Below are the code and all the weights of a small trained network. Each question names an input and a target symbol and asks about switching units off, where a switched-off unit gives its printed mean instead of its output.

import numpy as np


def w(rows, s, z=0):
    codes = np.array(rows[::2]) - 128.0
    scale = np.full(codes.shape[1], s)
    scale[-1] = z or s
    return codes * scale


def f(y):
    return y / 2 * (1 + np.tanh(0.7978845608 * (y + 0.044715 * y**3)))


def softmax(a):
    e = np.exp(a - a.max(-1, keepdims=True))
    return e / e.sum(-1, keepdims=True)


def log_softmax(a):
    a = a - a.max(-1, keepdims=True)
    return a - np.log(np.exp(a).sum(-1, keepdims=True))


def net(x, mask):
    ids = ['αβγδζμξπσφω'.index(c) for c in x.split()]
    T = len(ids)
    res = E[ids] + P[:T]
    u = 0
    for l in range(2):
        r = res
        for j in range(2):
            rows = slice(2 * j, 2 * j + 2)
            q, k, v = (r @ M[l][rows].T for M in (Q, K, V))
            z = softmax(np.where(np.tri(T) > 0, q @ k.T / 2**0.5, -1e9)) @ v
            o = O[l][rows]
            res = res + np.where(mask[u + j], z, o[:, -1]) @ o[:, :-1]
        u += 2
        y = f(res @ A[l][:, :-1].T + A[l][:, -1])
        res = res + np.where(mask[u : u + 8], y, B[l][:, -1]) @ B[l][:, :-1]
        u += 8
    return log_softmax(res[-1] @ U[:, :-1].T + U[:, -1])


Q, K, V, O, A, B = {}, {}, {}, {}, {}, {}
E = w([
[99,78,141,68,157,152,158,191],'α',
[52,136,114,208,232,148,153,161],'β',
[180,178,201,129,122,59,122,129],'γ',
[126,146,193,90,112,108,71,131],'δ',
[73,94,180,142,95,136,136,179],'ζ',
[71,104,168,117,85,145,61,125],'μ',
[95,9,138,138,187,139,170,203],'ξ',
[137,49,173,116,207,76,167,140],'π',
[96,116,215,229,76,138,130,132],'σ',
[220,134,193,134,151,106,53,163],'φ',
[120,155,118,168,31,246,89,198],'ω',
],0.015)
P = w([
[171,158,98,5,166,150,253,121],'0',
[172,87,101,129,185,72,152,164],'1',
[140,103,129,173,163,63,148,154],'2',
[135,147,156,183,120,47,118,165],'3',
[138,116,148,195,101,120,137,140],'4',
[146,109,178,181,118,100,115,145],'5',
[157,138,202,142,126,58,81,167],'6',
[128,145,210,138,90,90,42,150],'7',
[118,102,202,142,85,148,78,157],'8',
],0.0071)
Q[0] = w([
[109,52,108,48,192,130,96,124],'0.h1',
[7,170,170,148,64,107,110,127],'0.h1',
[112,166,180,114,168,188,108,154],'0.h2',
[36,141,28,45,107,138,106,149],'0.h2',
],0.012)
K[0] = w([
[144,115,255,194,87,248,133,191],'0.h1',
[70,205,103,204,210,188,146,120],'0.h1',
[164,170,95,129,238,176,204,132],'0.h2',
[208,37,91,135,102,60,45,201],'0.h2',
],0.0081)
V[0] = w([
[78,137,71,91,110,106,91,146],'0.h1',
[117,128,7,148,165,129,181,93],'0.h1',
[122,189,130,195,213,132,149,111],'0.h2',
[225,56,132,140,116,142,71,216],'0.h2',
],0.011)
O[0] = w([
[142,26,93,115,181,114,167,82,64],'0.h1',
[183,50,154,91,249,71,142,159,1],'0.h1',
[168,165,212,131,111,171,129,83,154],'0.h2',
[187,103,180,255,183,33,220,108,202],'0.h2',
],0.0054,0.0065)
A[0] = w([
[108,125,42,55,201,198,74,95,36],'0.n1',
[78,64,110,93,91,128,75,44,116],'0.n2',
[77,17,159,166,176,104,86,175,184],'0.n3',
[91,85,107,236,125,146,100,76,54],'0.n4',
[25,181,118,167,166,89,107,120,1],'0.n5',
[119,105,141,114,179,171,139,1,78],'0.n6',
[145,130,107,81,60,74,195,153,113],'0.n7',
[113,118,97,247,198,134,27,167,46],'0.n8',
],0.008,0.0014)
B[0] = w([
[192,104,41,178,123,145,141,100,120],'0.n1',
[98,232,62,130,108,214,153,193,114],'0.n2',
[166,232,143,154,28,188,74,140,253],'0.n3',
[178,115,88,78,231,9,109,167,192],'0.n4',
[255,77,76,130,152,211,190,125,150],'0.n5',
[176,91,146,81,122,142,40,173,106],'0.n6',
[143,67,168,134,225,202,21,86,130],'0.n7',
[35,96,142,57,132,160,218,52,244],'0.n8',
],0.0077,0.0045)
Q[1] = w([
[155,68,60,89,98,65,123,119],'1.h1',
[161,101,1,58,164,107,118,52],'1.h1',
[151,69,35,63,133,62,126,88],'1.h2',
[125,128,181,215,59,100,131,178],'1.h2',
],0.029)
K[1] = w([
[175,136,37,94,57,38,137,133],'1.h1',
[98,81,97,156,64,3,111,194],'1.h1',
[152,78,117,107,32,72,26,189],'1.h2',
[169,155,145,41,148,198,138,113],'1.h2',
],0.02)
V[1] = w([
[121,155,3,149,184,182,160,118],'1.h1',
[118,139,141,29,207,93,152,101],'1.h1',
[39,127,123,70,70,133,80,128],'1.h2',
[129,200,101,122,100,137,109,28],'1.h2',
],0.017)
O[1] = w([
[169,200,132,147,135,8,124,100,181],'1.h1',
[73,137,124,120,210,118,95,66,173],'1.h1',
[74,152,105,97,131,131,115,216,1],'1.h2',
[197,158,108,220,150,149,105,151,99],'1.h2',
],0.012,0.0081)
A[1] = w([
[131,96,182,200,179,233,112,63,95],'1.n1',
[108,101,125,92,182,8,165,143,75],'1.n2',
[82,178,55,169,204,42,55,233,250],'1.n3',
[57,10,142,173,233,135,2,127,6],'1.n4',
[217,105,111,99,191,139,147,63,126],'1.n5',
[92,169,32,24,87,75,94,131,165],'1.n6',
[153,148,127,169,98,190,104,80,15],'1.n7',
[47,63,134,101,138,117,132,44,44],'1.n8',
],0.0065,0.0024)
B[1] = w([
[144,86,44,92,121,32,43,133,251],'1.n1',
[102,131,69,250,84,165,193,174,187],'1.n2',
[174,70,215,33,212,156,116,114,219],'1.n3',
[92,255,49,113,129,185,139,94,172],'1.n4',
[62,87,137,147,78,154,153,195,209],'1.n5',
[122,88,136,250,123,105,172,155,164],'1.n6',
[132,127,183,114,117,75,80,172,175],'1.n7',
[228,106,88,102,201,164,179,162,195],'1.n8',
],0.0087,0.013)
U = w([
[133,115,127,206,131,169,143,73,253],'α',
[138,150,151,130,88,150,107,59,210],'β',
[128,149,68,151,109,129,72,146,82],'γ',
[151,96,192,187,155,254,95,63,112],'δ',
[36,98,126,79,95,86,128,144,187],'ζ',
[177,131,97,104,126,96,118,162,6],'μ',
[174,99,170,84,78,188,183,60,67],'ξ',
[160,136,81,69,100,127,134,105,137],'π',
[183,135,118,161,77,230,137,111,131],'σ',
[165,62,102,130,94,134,99,107,105],'φ',
[158,165,51,48,28,62,161,155,121],'ω',
],0.0053,0.003)

Each question gives the input, a string of symbols that net reads in full, and the target symbol t.
The units are the heads (2 rows each of Q, K, V and O) and the neurons (one row each of A and B). Each row of codes is followed by its name. A weight is (code - 128) times the scale printed after its matrix; where a second scale follows, it is the last column's (O, A, B and U).
mask holds one flag per unit, layer by layer, with each layer's heads first. A switched-off unit (its flag False) gives its mean, the last column of its rows in O or B, instead of its output. The means were averaged over made-up inputs and are rounded, as every weight is.
A unit's drop is (log p(t) with every unit on - log p(t) with that unit switched off) / (log p(t) with every unit on - log p(t) with every unit switched off).
The circuit of an input: a set's keep is (log p(t) with only the set's units on - log p(t) with every unit switched off) / (log p(t) with every unit on - log p(t) with every unit switched off). Starting from the 12 units with the biggest drops (on a tie, the unit counted first), units are removed one at a time, each time the one whose removal leaves the highest keep (on an exact tie, the one counted first), for as long as the keep stays at least 0.8.
circuit, biggest first: the units of the circuit, biggest drop first
unit that matters most: the unit with the biggest drop
k most important neurons of layer l: the k neurons of layer l with the biggest drops, biggest first
heads that matter: for each layer, one digit per head in row order, 1 if its drop is at least 0.15 and else 0, layers parted by /
input σ φ α ξ α, target σ: unit that matters most : 1.h1
input γ μ ζ φ π ω μ ω, target γ: 3 most important neurons of layer 1 : 1.n1, 1.n4, 1.n3
input ζ ξ φ δ φ β ξ ζ, target β: heads that matter : 10 / 10
input φ ω ξ φ σ δ ζ α, target φ: 3 most important neurons of layer 0 : 0.n4, 0.n8, 0.n3
input β ξ φ α γ φ δ ω, target α: circuit, biggest first : 0.h1, 1.h1, 1.n2
input ω μ ζ ζ μ, target ω: heads that matter : 00 / 10
input μ φ π δ μ μ α, target μ: circuit, biggest first : 0.h2, 1.h2, 1.n3, 0.n2
input μ γ π φ φ ω, target μ: heads that matter : 01 / 11
input φ ζ σ μ, target φ: circuit, biggest first : 1.n1, 1.h2, 0.h2, 1.h1
input φ α α φ φ ζ φ, target φ: circuit, biggest first : 1.n1, 1.h2, 1.h1, 0.h2
input σ γ ξ μ, target σ: circuit, biggest first : 1.h1, 1.h2
input ζ μ ζ ω, target ζ: heads that matter : 01 / 01
input π μ φ, target π: 2 most important neurons of layer 1 : 1.n8, 1.n4
input φ π ζ, target φ: unit that matters most : 1.n1
input δ ζ ζ φ φ φ φ ξ, target δ: 2 most important neurons of layer 1 : 1.n3, 1.n1
input β σ σ ξ, target α: circuit, biggest first : 1.h1, 0.h1, 1.n2
input μ σ π ξ μ ζ, target μ: heads that matter : 01 / 11
input ζ φ ζ, target ζ: heads that matter : 01 / 01
input φ ω μ μ, target φ: heads that matter : 01 / 11
input μ α ξ φ α β γ, target α: 2 most important neurons of layer 1 : 1.n2, 1.n1
input ζ σ π ζ ζ α δ, target ζ: 2 most important neurons of layer 0 : 0.n3, 0.n4
input ξ φ α ω, target ξ: circuit, biggest first : 1.h2, 0.h1, 1.n1
input α ω φ φ φ, target α: 2 most important neurons of layer 1 : 1.n2, 1.n6
input ζ γ γ γ φ ξ π, target ζ: unit that matters most : 1.h2
input α φ δ γ ζ ζ, target α: heads that matter : 11 / 11
input π μ φ ω ω δ ω, target π: heads that matter : 10 / 11
input ω ζ π μ σ, target ω: circuit, biggest first : 1.h1
input φ φ β μ, target α: 3 most important neurons of layer 0 : 0.n5, 0.n8, 0.n4
input γ π μ μ δ, target γ: 2 most important neurons of layer 1 : 1.n1, 1.n4
